Here is a tiny trained network, its code and every weight. The questions are about switching its units off for an input and a class, where a switched-off unit gives its printed mean instead of its output.

import numpy as np


def w(rows, s, z=0):
    codes = np.array(rows[::2]) - 128.0
    scale = np.full(codes.shape[1], s)
    scale[-1] = z or s
    return codes * scale


def norm(h):
    return h / np.sqrt((h * h).mean(-1, keepdims=True) + 1e-5)


def f(y):
    return y / 2 * (1 + np.tanh(0.7978845608 * (y + 0.044715 * y**3)))


def log_softmax(a):
    a = a - a.max(-1, keepdims=True)
    return a - np.log(np.exp(a).sum(-1, keepdims=True))


def net(x, mask):
    res = np.array(x, float).reshape(1, 4) / 4 @ E
    u = 0
    for l in range(2):
        y = f(norm(res) @ A[l][:, :-1].T + A[l][:, -1])
        res = res + np.where(mask[u : u + 9], y, B[l][:, -1]) @ B[l][:, :-1]
        u += 9
    return log_softmax(norm(res)[-1] @ U[:, :-1].T + U[:, -1])


A, B = {}, {}
E = w([
[129,129,130,125],'x0',
[3,120,213,188],'x1',
[177,225,152,210],'x2',
[224,84,197,136],'x3',
],0.0042)
A[0] = w([
[158,177,188,197,189],'0.n1',
[209,116,169,98,33],'0.n2',
[92,165,184,216,2],'0.n3',
[103,70,246,175,24],'0.n4',
[172,197,129,147,116],'0.n5',
[145,42,154,96,94],'0.n6',
[148,111,188,75,136],'0.n7',
[125,202,90,150,205],'0.n8',
[125,88,54,102,46],'0.n9',
],0.012,0.0033)
B[0] = w([
[180,120,118,53,253],'0.n1',
[168,110,156,73,195],'0.n2',
[109,5,64,90,205],'0.n3',
[112,185,95,254,225],'0.n4',
[161,177,143,157,207],'0.n5',
[95,116,100,232,192],'0.n6',
[115,124,52,237,166],'0.n7',
[106,114,13,168,229],'0.n8',
[152,70,139,78,175],'0.n9',
],0.008,0.0051)
A[1] = w([
[6,167,214,103,152],'1.n1',
[67,92,97,155,209],'1.n2',
[133,105,77,161,253],'1.n3',
[150,123,129,191,126],'1.n4',
[161,93,94,69,85],'1.n5',
[159,123,80,161,100],'1.n6',
[162,198,229,94,172],'1.n7',
[138,229,76,144,46],'1.n8',
[139,145,52,66,156],'1.n9',
],0.011,0.0031)
B[1] = w([
[235,172,224,178,147],'1.n1',
[149,225,140,50,226],'1.n2',
[126,116,227,133,254],'1.n3',
[162,67,113,76,161],'1.n4',
[49,124,103,130,188],'1.n5',
[139,53,129,153,188],'1.n6',
[140,144,1,80,140],'1.n7',
[59,140,111,235,156],'1.n8',
[84,169,167,132,223],'1.n9',
],0.0084,0.0071)
U = w([
[45,119,115,41,218],'0',
[74,117,73,220,168],'1',
[179,5,129,138,116],'2',
[213,142,58,83,83],'3',
[153,185,221,102,1],'4',
],0.02,0.0027)

Each question gives the input, the list of numbers given to net, and the class t.
The units are the neurons (one row each of A and B). Each row of codes is followed by its name. A weight is (code - 128) times the scale printed after its matrix; where a second scale follows, it is the last column's (A, B and U).
mask holds one flag per neuron, layer by layer. A switched-off neuron (its flag False) gives its mean, the last column of its row in B, instead of its output. The means were averaged over made-up inputs and are rounded, as every weight is.
A unit's drop is (log p(t) with every unit on - log p(t) with that unit switched off) / (log p(t) with every unit on - log p(t) with every unit switched off).
The circuit of an input: a set's keep is (log p(t) with only the set's units on - log p(t) with every unit switched off) / (log p(t) with every unit on - log p(t) with every unit switched off). Starting from the 12 units with the biggest drops (on a tie, the unit counted first), units are removed one at a time, each time the one whose removal leaves the highest keep (on an exact tie, the one counted first), for as long as the keep stays at least 0.8.
units of the circuit, in order: the units of the circuit, biggest drop first
unit that matters most: the unit with the biggest drop
top k neurons: the k neurons with the biggest drops, biggest first
top k neurons in layer l: the k neurons of layer l with the biggest drops, biggest first
input [4,8,2,2], class 2: top 3 neurons in layer 0 -> (0.n3 0.n4 0.n1)
input [8,-2,0,-1], class 0: top 2 neurons in layer 0 -> (0.n4 0.n9)
input [5,-7,6,-1], class 1: units of the circuit, in order -> (1.n8)
input [-3,7,6,-7], class 0: units of the circuit, in order -> (0.n3 1.n2)
input [-5,7,1,2], class 2: top 3 neurons -> (0.n3 0.n4 0.n1)
input [4,-7,1,-4], class 1: top 4 neurons -> (0.n3 0.n1 1.n8 1.n2)
input [-5,-2,1,5], class 3: units of the circuit, in order -> (0.n8 0.n3 1.n7 1.n3)
input [4,0,-1,-2], class 0: top 3 neurons -> (0.n4 0.n9 0.n6)
input [8,2,3,3], class 2: top 2 neurons in layer 0 -> (0.n3 0.n4)
input [7,2,-7,-3], class 4: top 3 neurons in layer 0 -> (0.n3 0.n8 0.n1)
input [-6,1,6,-4], class 0: top 4 neurons -> (0.n3 0.n4 0.n1 0.n7)
input [2,-3,-4,0], class 0: top 3 neurons -> (0.n4 0.n5 0.n9)
input [-6,4,0,7], class 1: top 2 neurons -> (0.n4 0.n7)
input [5,3,7,2], class 2: top neuron -> (0.n3)
input [5,-3,-4,0], class 0: top 4 neurons -> (0.n4 0.n5 0.n9 1.n5)
input [-4,1,5,-4], class 0: top 2 neurons -> (0.n3 0.n4)
input [4,5,6,0], class 0: top 2 neurons -> (0.n3 0.n1)
input [-7,6,-6,2], class 1: top 2 neurons -> (0.n4 0.n6)
input [3,3,-6,-8], class 4: top 2 neurons -> (1.n1 0.n3)
input [5,-8,7,-4], class 1: unit that matters most -> 1.n8
input [1,5,-7,0], class 4: top 2 neurons -> (0.n8 1.n2)
input [-8,3,6,3], class 2: top 2 neurons in layer 0 -> (0.n3 0.n4)
input [-2,-7,1,-1], class 1: top 2 neurons in layer 0 -> (0.n1 0.n3)
input [2,-5,0,3], class 2: top 2 neurons in layer 1 -> (1.n2 1.n5)
input [2,5,3,7], class 2: top 2 neurons in layer 0 -> (0.n3 0.n1)
input [-6,1,-3,-6], class 4: top 2 neurons in layer 0 -> (0.n3 0.n1)
